Below is a small trained network, with its code and all its weights. Each question gives an input and a target symbol and asks what happens when units are switched off, that is, made to give their printed mean instead of their output.

import numpy as np


def w(rows, s, z=0):
    codes = np.array(rows[::2]) - 128.0
    scale = np.full(codes.shape[1], s)
    scale[-1] = z or s
    return codes * scale


def norm(h):
    return h / np.sqrt((h * h).mean(-1, keepdims=True) + 1e-5)


def f(y):
    return np.maximum(y, 0)


def softmax(a):
    e = np.exp(a - a.max(-1, keepdims=True))
    return e / e.sum(-1, keepdims=True)


def log_softmax(a):
    a = a - a.max(-1, keepdims=True)
    return a - np.log(np.exp(a).sum(-1, keepdims=True))


def net(x, mask):
    ids = ['Πβγδζηστω'.index(c) for c in x.split()]
    T = len(ids)
    res = E[ids] + P[:T]
    r = norm(res)
    for j in range(2):
        rows = slice(3 * j, 3 * j + 3)
        q, k, v = (r @ M[0][rows].T for M in (Q, K, V))
        z = softmax(np.where(np.tri(T) > 0, q @ k.T / 3**0.5, -1e9)) @ v
        o = O[0][rows]
        res = res + np.where(mask[j], z, o[:, -1]) @ o[:, :-1]
    y = f(norm(res) @ A[0][:, :-1].T + A[0][:, -1])
    res = res + np.where(mask[2:14], y, B[0][:, -1]) @ B[0][:, :-1]
    return log_softmax(norm(res)[-1] @ U[:, :-1].T + U[:, -1])


Q, K, V, O, A, B = {}, {}, {}, {}, {}, {}
E = w([
[172,178,38,73],'Π',
[94,252,34,130],'β',
[70,175,77,158],'γ',
[108,126,90,128],'δ',
[217,126,104,100],'ζ',
[138,116,155,77],'η',
[120,219,226,189],'σ',
[143,102,113,193],'τ',
[32,242,90,156],'ω',
],0.016)
P = w([
[103,50,213,168],'0',
[1,76,2,65],'1',
[152,160,3,76],'2',
[111,244,60,114],'3',
[122,226,34,107],'4',
[145,221,61,110],'5',
[161,216,46,115],'6',
[141,205,48,115],'7',
[148,212,58,114],'8',
[173,206,48,131],'9',
],0.0055)
Q[0] = w([
[2,65,133,133],'H1',
[146,35,116,122],'H1',
[106,76,205,111],'H1',
[142,230,102,112],'H2',
[98,83,154,168],'H2',
[68,94,136,31],'H2',
],0.013)
K[0] = w([
[121,240,184,112],'H1',
[127,183,127,11],'H1',
[80,223,79,45],'H1',
[185,2,234,74],'H2',
[194,167,3,247],'H2',
[194,176,30,175],'H2',
],0.0094)
V[0] = w([
[136,186,93,166],'H1',
[141,173,134,15],'H1',
[162,90,20,142],'H1',
[93,134,45,202],'H2',
[79,151,163,65],'H2',
[113,181,5,209],'H2',
],0.013)
O[0] = w([
[171,171,91,89,234],'H1',
[25,252,166,120,2],'H1',
[147,110,142,102,132],'H1',
[159,158,91,171,63],'H2',
[64,155,151,58,203],'H2',
[171,212,92,171,73],'H2',
],0.015,0.0054)
A[0] = w([
[68,157,82,111,252],'N1',
[199,141,189,193,186],'N2',
[100,118,72,169,155],'N3',
[83,180,161,97,149],'N4',
[177,72,108,154,67],'N5',
[102,93,168,166,104],'N6',
[118,109,68,72,17],'N7',
[141,111,172,7,185],'N8',
[131,179,157,63,89],'N9',
[185,216,111,205,255],'N10',
[34,135,59,150,167],'N11',
[197,194,153,176,103],'N12',
],0.013,0.0047)
B[0] = w([
[169,132,175,129,228],'N1',
[10,96,83,2,188],'N2',
[160,155,189,162,160],'N3',
[164,130,175,95,207],'N4',
[221,134,158,92,175],'N5',
[93,176,29,125,146],'N6',
[81,179,122,58,159],'N7',
[211,74,188,115,248],'N8',
[156,136,156,112,180],'N9',
[45,55,102,118,254],'N10',
[192,134,139,194,190],'N11',
[70,116,134,86,189],'N12',
],0.01,0.0086)
U = w([
[1,91,178,132,171],'Π',
[116,147,100,121,165],'β',
[160,209,110,45,2],'γ',
[104,178,144,137,129],'δ',
[129,104,241,104,83],'ζ',
[151,67,107,109,94],'η',
[115,221,136,79,139],'σ',
[162,169,200,119,199],'τ',
[133,102,143,193,166],'ω',
],0.01,0.0046)

Each question gives the input, a string of symbols that net reads in full, and the target symbol t.
The units are the heads (3 rows each of Q, K, V and O) and the neurons (one row each of A and B). Each row of codes is followed by its name. A weight is (code - 128) times the scale printed after its matrix; where a second scale follows, it is the last column's (O, A, B and U).
mask holds one flag per unit, heads first, then neurons. A switched-off unit (its flag False) gives its mean, the last column of its rows in O or B, instead of its output. The means were averaged over made-up inputs and are rounded, as every weight is.
A unit's drop is (log p(t) with every unit on - log p(t) with that unit switched off) / (log p(t) with every unit on - log p(t) with every unit switched off).
The circuit of an input: a set's keep is (log p(t) with only the set's units on - log p(t) with every unit switched off) / (log p(t) with every unit on - log p(t) with every unit switched off). Starting from the 12 units with the biggest drops (on a tie, the unit counted first), units are removed one at a time, each time the one whose removal leaves the highest keep (on an exact tie, the one counted first), for as long as the keep stays at least 0.8.
units of the circuit, in order: the units of the circuit, biggest drop first
top k neurons: the k neurons with the biggest drops, biggest first
which heads matter: for each layer, one digit per head in row order, 1 if its drop is at least 0.15 and else 0, layers parted by /
drop of u: that unit's drop, to one decimal
input σ η Π σ Π ω, target τ: units of the circuit, in order -> N11; N2
input σ ζ Π Π Π Π γ, target ω: units of the circuit, in order -> H1; N11
input η β τ, target Π: units of the circuit, in order -> H2
input β Π δ, target σ: units of the circuit, in order -> H1; H2
input Π ζ τ σ τ ω, target η: which heads matter -> 11
input Π ω Π δ, target σ: which heads matter -> 11
input σ σ σ, target Π: top 2 neurons -> N8; N5
input ζ σ Π γ Π σ η η Π, target ζ: units of the circuit, in order -> H2; H1; N8
input σ σ η Π β δ ζ γ γ, target τ: top 3 neurons -> N10; N11; N2
input σ σ ζ β β ζ δ, target τ: top 2 neurons -> N11; N1
input ζ Π η σ β ω η β, target ζ: drop of N9 -> 0.0
input η η σ η η σ ζ γ Π, target Π: drop of H1 -> 0.3
input σ σ Π η β, target τ: drop of N7 -> -0.1
input Π ω Π, target σ: units of the circuit, in order -> H1
input σ σ Π Π δ, target τ: drop of N10 -> 0.2
